[-0.97 -1.26 -0.98  0.66  2.79  2.66 -0.91 -0.28 -0.23  0.06  2.02 -0.16
  3.45 -0.20 -1.36  0.54 -1.64  1.82  2.94  4.01]  (97)
[-2.44 -1.09 -0.67  1.38  2.51  3.11  0.23 -0.04 -1.21  0.60  2.23 -0.93
  0.76  0.14 -2.46  0.49  1.24  0.71  2.63  2.90]  (92)
[-0.47 -0.60 -0.60  0.82  3.66  2.15 -0.63  0.20 -2.40  1.45  2.28 -0.24
  3.80  0.58 -3.57  0.38  1.27  1.46  3.40  4.32]  (91)
[-0.38 -0.80 -0.51  0.56  1.52  2.01  0.20 -1.07  0.27  0.16  1.79 -1.22
  3.02 -0.30 -0.83  0.89  0.30  1.03  1.39  1.25]  (100)
[-1.57 -1.60 -0.73  0.06  2.43  0.63 -0.36  1.46 -0.62 -0.58  1.47 -0.51
  4.69 -0.18 -2.34 -0.32  0.51  0.37  2.30  2.82]  (97)
[-1.24  0.19 -0.49 -1.74  3.24  2.12 -0.57  0.27 -0.72  0.02  1.98 -0.56
  2.80 -0.06 -0.90  1.13  0.11  1.67  2.76  3.18]  (100)
[-1.63 -0.50 -0.70  0.29  2.24  1.70 -1.28 -0.67 -1.00 -1.56  1.39 -0.21
  2.48  0.02  0.50  0.42  0.31  1.13  1.96  2.61]  (97)
[-1.58 -1.13 -0.99  0.01  1.09  1.82 -0.84 -0.28 -1.21 -0.63  1.03 -0.36
  0.53  0.68 -1.43  0.47 -0.20  0.31  3.19  3.62]  (101)
[-0.07 -0.67 -1.09 -0.45  0.94  2.89 -0.60  0.64 -0.52  0.44  1.52  0.09
  1.95 -0.89 -1.64  1.04  0.39  1.36  1.29  2.76]  (91)
[-1.65 -2.25 -0.94  1.32  1.03  0.96  0.93  1.54 -0.18 -0.08  1.18 -0.94
  0.89  0.79 -2.16 -0.95  0.46  0.91  1.77  1.83]  (101)
[-1.32 -0.26 -0.21 -0.78  2.04  2.90 -1.22  0.69 -0.85  0.43  1.28 -1.14
  1.47  0.43 -1.61  0.10  0.82  1.05  1.66  3.91]  (91)
[-0.37 -1.64 -0.72 -0.17  2.73  2.78  0.03  0.20 -0.84  0.29  0.95 -0.35
  0.75  0.95 -1.92 -0.87 -0.11  1.07  0.26  1.64]  (101)
[-1.16 -1.20 -0.64 -0.29  2.51  1.40 -1.15  0.62 -1.41  0.17  1.37  0.06
  1.96  1.26 -0.36  2.23  0.93  0.93  2.50  3.19]  (97)
[ 0.10 -1.26 -1.22  0.33  2.21  3.00  0.38 -0.24 -0.87  0.52  2.04 -1.70
  2.14  0.08 -1.65 -0.30  0.73  0.91  1.77  1.47]  (101)
[-0.12 -0.21 -0.31 -1.17  0.06  0.72 -0.89  1.12 -0.26 -0.09  1.37  0.52
  0.93 -1.03 -0.68  1.28 -0.02  0.04  1.10  3.11]  (91)
[-0.39 -1.08 -1.01  0.23  1.61  1.18 -0.25 -0.64 -0.33 -0.49  2.04 -0.55
  2.80  0.15 -3.06  0.69  1.58  1.65  2.52  5.38]  (91)
[ 0.10 -0.51 -0.19  0.10  1.97  2.69 -0.82 -0.05 -0.70  1.82  2.30  0.00
  2.76 -0.02 -1.63  1.15  0.61  0.68  2.36  2.18]  (100)
[-1.43 -0.39 -0.82  0.78  2.91  0.84  0.15 -0.26 -0.18 -0.32  1.36 -1.05
  1.90  0.40 -2.90 -0.11  0.18  0.76  1.35  4.34]  (101)
[-0.62 -0.90 -0.30  0.31  1.49  3.19 -2.41 -0.71 -0.64  0.44  1.03  0.00
  1.78 -1.98 -1.49  1.29 -0.12 -1.58  3.60  4.61]  (91)
[-0.92 -0.54 -0.47  0.08  1.73  1.79 -0.16 -0.61 -1.15  0.90  2.84 -2.09
  3.13 -0.11 -2.00  2.57  0.86 -0.03  3.05  2.51]  (91)
[-0.68 -1.36 -0.20  0.30  2.47  0.97 -0.29 -0.63 -0.63 -1.14  1.83 -0.65
  1.90  0.44 -0.73  0.55 -1.31  0.92  1.85  4.82]  (101)
[-0.42 -2.00 -1.38 -0.84  2.43  2.12 -0.22 -0.31 -0.90  1.78  1.34 -0.04
  1.12  0.61 -1.41  0.01 -0.18  0.41  1.66  1.93]  (101)
[-0.83 -1.02 -0.83  0.38  2.20  2.56  0.15  0.23  0.01 -0.31  1.80 -0.60
  3.75 -0.01 -1.60  0.54  0.50  0.24  2.71  2.56]  (100)
[-0.06 -1.52 -1.39  1.95  1.62  2.91 -0.83  0.37  0.03  0.95  2.75 -0.73
  6.60  0.17 -0.99  0.65  0.74  1.65  2.05  4.56]  (97)
[ 0.14 -1.80 -0.77  0.51  1.59  2.86  0.54 -0.45 -0.92  0.71 -0.87 -1.41
  2.49  0.48 -1.25 -0.21  0.08  2.88  2.83  1.00]  (101)
[-1.73 -2.09 -1.47  0.63  2.67  2.21  0.48  0.36 -1.55  0.37  1.88 -0.88
  1.55  0.70 -2.22  1.51  1.39  0.27  2.27  2.22]  (92)
[-0.79 -1.04 -1.59  0.71  1.13 -0.15 -0.22 -0.65 -1.23 -1.25  1.53 -0.29
  0.89  0.66 -1.15 -0.29 -0.48  0.45  1.10  2.87]  (101)
[-2.36 -0.94  0.38  1.06  0.65  1.49  0.84  1.00 -0.75 -0.71  1.01 -0.89
 -0.69  0.30 -1.69  0.16 -0.91 -0.63  0.38  0.97]  (92)
[-1.77 -1.85 -0.78  1.00  3.53  2.00 -1.33  0.56 -0.83 -2.79  1.65 -1.04
  2.96  1.15 -3.76 -0.88 -0.44  0.78  2.95  4.49]  (101)
[-1.14 -2.14 -0.83  1.61  2.70  2.14  0.39 -0.49 -0.65 -0.76  1.32 -1.37
  1.83  1.38 -0.63  0.38 -1.10  0.52  2.48  2.46]  (92)
[-1.12 -2.25  0.07 -0.26  1.72  1.39 -0.62 -0.35 -1.01 -0.04  2.61 -0.95
  3.02 -0.06 -0.96  2.90  0.27  1.40  1.78  3.81]  (97)
[-0.16 -0.44 -1.79  2.19  1.68  2.33 -0.57 -0.45  4.83 -0.86  0.89 -0.66
  1.46  1.08 -2.27  2.51  1.40  0.82  2.74  5.96]  (91)
[-0.64 -0.76 -1.22  0.09  1.39  3.15  0.85 -0.28  0.05 -0.24  2.26 -1.10
  3.29  0.36 -1.56  1.78  0.43  1.10  2.89  1.84]  (100)
[ 0.28  0.71 -0.14  0.38  3.15  2.08 -0.96 -0.03 -0.21  0.45  0.98 -0.74
  3.77 -1.98 -1.93  1.02  0.35  1.34  2.39  2.81]  (100)

[-0.36  0.79  0.32 -0.59 -0.76  0.15 -0.40  0.08 -0.03 -0.44 -0.10 -0.09
  0.14  0.52  0.65 -0.36  0.00 -1.20  1.03  0.61]  [87]
[-0.92 -0.36  0.56  0.07 -0.96 -0.85 -0.94 -0.24  0.15 -1.93 -1.13 -0.04
 -0.32  1.60  0.20  0.34  0.01 -2.85  2.21  0.68]  [87]
[ 0.38 -0.94 -0.14  0.28 -1.05 -0.42  0.41 -0.44  0.32  1.15 -0.72  0.49
  0.22  0.13 -0.74  0.58  0.19  1.36  0.64 -0.11]  [89]
[-0.11  0.00  0.16  0.02 -1.22 -0.41 -0.07  0.20  0.01 -0.12 -0.18  0.17
  0.24  0.37  0.11  0.53 -0.40 -0.69  0.09 -0.60]  [89]
[-0.21 -1.35 -0.04  0.46 -1.08 -0.28  0.01 -0.37  0.07  0.69 -0.47 -0.46
 -0.01  0.45 -0.79  0.11  0.45  1.02  1.38  0.75]  [89]
[-0.25 -0.21  0.03 -0.54 -0.29 -0.43  0.27 -0.18  0.01  0.49 -0.67  0.60
  0.52  0.58 -1.76  1.15  0.05  0.93 -0.41  0.42]  [89]
[-0.98  0.04 -0.25  0.06 -1.24 -0.49 -1.92 -0.12 -0.09  0.16 -1.06 -0.55
 -0.82  1.38 -0.08 -0.49  0.48 -1.36  2.26  1.98]  [89]
[ 0.44  0.14 -0.17 -0.15 -0.60 -0.39 -0.65 -0.06 -0.12  0.25 -0.23  0.13
 -0.05  0.43  0.04  0.29 -0.08 -0.42  0.63  0.06]  [87]
[ 0.08  0.78  0.14 -0.05 -0.93  0.15 -0.15 -0.13  0.14  0.18 -0.08  0.13
  0.14  0.37 -0.19  0.42  0.16  0.35  0.75 -0.04]  [89]
[-0.32 -1.17 -0.25  0.18  1.02 -0.27  0.00 -0.36  0.13 -0.11 -0.64  0.25
 -0.37 -0.24 -0.64  0.05  0.56  0.52  0.32  0.61]  [89]
[ 0.34 -1.21 -0.14  0.12 -0.20 -0.19  0.97 -0.57  0.22  1.03 -0.44  0.20
  0.25  0.04 -1.18  0.82  0.59  1.89  0.37  0.24]  [89]
[ 0.27  1.35 -0.30 -0.33 -0.46 -0.21  0.32 -0.08  0.09  0.33 -0.04  0.54
 -0.08  0.01  0.48  0.35  0.06 -0.40 -0.06 -0.43]  [94]
[-0.51 -0.04  0.02  0.40 -1.24 -0.32  0.06  0.14  0.03  0.59 -0.47 -0.11
 -0.29  0.21 -0.11 -0.13  0.00  0.09  0.54  0.05]  [89]
[ 0.06  0.18 -0.11  0.35  0.06 -0.03 -0.64  0.42 -0.12 -0.23  0.36 -0.43
 -0.42 -0.35  0.59 -0.11 -0.09 -1.26  0.05  0.03]  [87]
[-0.30 -0.46  0.09 -0.03 -0.93 -0.77 -0.14  0.12  0.16 -0.07 -0.63  0.61
  0.08  0.36 -0.36  0.63 -0.27 -0.79  0.24 -0.14]  [94]
[ 0.38 -1.02 -0.11 -0.07 -1.86  0.14 -1.14 -0.25  0.04  1.12 -0.46 -0.24
  0.21 -0.07  0.28  0.05  0.68  0.98  1.50  0.67]  [87]
[ 0.00 -2.29  0.15  1.24 -1.02 -0.18 -0.15 -0.07 -0.15  0.56 -0.42 -0.37
  0.18 -0.35 -1.20  1.17  0.24  1.66  0.02 -0.19]  [89]
[-0.58 -1.47  0.21  0.09 -0.56 -0.67 -0.09 -0.34  0.04  0.00 -0.66  0.05
 -0.40  0.02 -0.04  0.35  0.33 -1.05  0.65  0.66]  [89]
[-0.31  1.18 -0.03  0.42 -0.51 -0.37  0.30 -0.43  0.07  0.27 -0.46 -0.24
 -0.77  0.86 -0.63  0.29  0.46  0.09  1.24  0.54]  [89]
[-0.99  0.13  0.26  0.43 -1.78 -0.44 -0.28  0.09 -0.13  0.40 -0.82 -0.25
 -0.62  0.44 -0.36  0.38  0.71 -0.92  1.25  0.78]  [89]
[-0.15 -1.16 -0.09  0.41 -0.78 -0.08 -0.40 -0.06  0.21  0.25 -0.43  0.03
  0.06  0.16 -0.04  0.11 -0.17  0.42  0.55 -0.09]  [89]
[-0.26 -1.07  0.01 -0.52 -1.23 -0.53 -0.93 -0.07 -0.11  0.85 -0.78  0.35
  0.15  0.07 -0.24  0.41  0.74  0.03  0.72  1.15]  [89]
[-0.49  1.38  0.24 -0.30 -0.98  0.05  0.40  0.14 -0.08  0.42 -0.08 -0.22
 -0.19  0.45 -0.12 -0.11  0.35 -0.06  0.48  0.37]  [89]
[ 0.06 -1.25  0.17  0.93 -0.09 -0.30  0.74 -0.30  0.24 -0.37 -0.44  0.28
  0.41  0.26 -1.52  1.06 -0.30  1.50 -0.18 -0.74]  [89]
[-0.09 -0.57  0.15 -0.05 -0.49 -0.46  0.24 -0.31  0.24 -0.50 -1.03  0.73
  0.48  0.63 -1.13  0.83 -0.21  0.62  0.12 -0.30]  [89]
[-0.16 -0.58 -0.12  0.87  0.86 -0.36  0.89 -0.32  0.20 -1.01 -0.20  0.15
 -0.40 -0.02  0.26 -0.22 -0.23 -0.33  0.41 -0.34]  [87]
[-0.40 -0.28 -0.29  0.32  0.50 -1.02 -0.50  0.25  0.11 -0.41 -0.63  0.25
 -0.60  0.25  0.24  0.09 -0.52 -1.58  0.27  0.19]  [87]
[ 0.60 -4.07  0.14  1.53  0.49 -0.16  1.65 -0.17  0.14  0.64 -0.28  0.29
  0.46 -2.40  0.15  0.43  0.18  2.50 -0.75 -1.03]  [89]
[-0.01  0.32 -0.34  0.38 -1.05 -0.35  0.04 -0.01  0.07  1.11 -0.15 -0.33
 -0.34  0.42 -0.08 -0.36 -0.14  0.22  0.62  0.12]  [89]
[-0.34 -0.81 -0.05  0.71 -0.49 -0.07 -0.28  0.10  0.12  0.02 -0.45 -0.11
 -0.21 -0.20 -0.35  0.11  0.14  0.75 -0.23  0.10]  [89]
[ 0.12 -0.69  0.34 -0.14  0.24 -0.31  1.03 -0.05  0.15 -0.20  0.13  0.04
  0.27 -0.37  0.12  0.48 -0.20 -0.58 -0.45 -0.39]  [94]

[-0.66 -0.61  0.01  0.90  0.30 -0.63 -0.05 -1.05  0.03  0.45 -0.52  2.79
  1.17 -3.77 -1.91  0.59  0.19  0.84  1.26  1.79]  (54)
[-0.15 -0.57  0.21  0.19 -0.06  0.49  0.11 -0.49 -0.11 -0.42 -1.32  1.94
  0.93 -3.59 -0.68 -1.32  2.18  0.69 -0.02  1.51]  (54)
[-0.14 -0.05 -0.22  0.88 -0.52  0.19  0.04  0.14  0.96 -0.22 -5.26  0.42
  2.29 -0.95 -0.08  0.03 -0.13  0.45 -0.47  0.07]  (68)
[ 0.42 -0.19 -0.43 -0.28  0.89  0.04  0.20 -0.38 -0.42 -0.62  0.31  1.67
 -0.23 -2.50 -1.80  0.53 -0.03 -0.02  1.12  0.70]  (54)
[-1.42 -0.37  0.06  0.40  1.25  0.73 -0.47 -0.02  1.66 -1.36 -0.94  0.28
  2.00 -1.29 -1.20 -1.20  0.15  0.59 -1.15 -0.26]  (75)
[ 0.32 -1.53  0.10 -0.88  0.45  0.65  0.44 -0.69  0.80 -1.24  0.00  2.53
 -0.64 -1.50 -1.15  0.94  0.50  1.23  0.54  1.43]  (54)
[-0.26  0.79  0.66 -0.33  1.47  0.49 -0.09 -0.48  1.66  0.73 -0.91 -0.04
  2.14 -2.34 -0.95  0.15 -0.22  0.12 -0.38  0.04]  (75)
[ 0.71 -0.81  0.11 -0.61  1.48  1.35  0.35 -0.30  0.92  0.38 -1.45  1.79
 -1.27 -2.56 -2.16 -0.64  0.73  1.40 -1.18  0.57]  (54)
[ 2.03 -1.91  0.57  0.41  0.38  0.20 -0.59 -1.13  0.21 -0.50  0.63  2.25
  1.58 -1.61 -0.43  1.22 -0.04 -0.01  0.27  2.48]  (54)
[ 1.02 -1.77  0.12  0.84 -0.59  0.26 -0.50 -1.22  0.62  0.49  1.03  2.05
  1.05 -0.69  0.49  0.50  0.07 -0.28  0.23  1.38]  (68)
[ 0.65 -1.76  0.50  0.26  0.02  0.40  0.39 -0.71  1.17 -0.19  0.02  3.39
  0.41 -2.65 -0.82 -1.50  0.75  0.31  1.13  2.60]  (54)
[ 1.99  0.16  1.05  1.41  0.10  0.05 -1.41 -0.30 -0.24  2.69  1.15  1.71
  0.48 -0.93  0.96  2.44 -0.06 -0.45  2.76 -0.30]  (67)
[-0.51 -1.05 -0.28  0.86 -0.73  0.54 -0.05 -0.48  0.68 -1.30 -0.34  0.84
  1.13  0.27 -0.61 -0.19 -0.01 -0.57 -0.50  2.11]  (68)
[ 0.67 -1.63  0.29 -0.71  0.89 -0.25 -0.56 -0.95  0.23  0.61  0.39  2.37
  0.77 -1.85 -0.05  0.35  0.20  0.01  0.04  2.54]  (50)
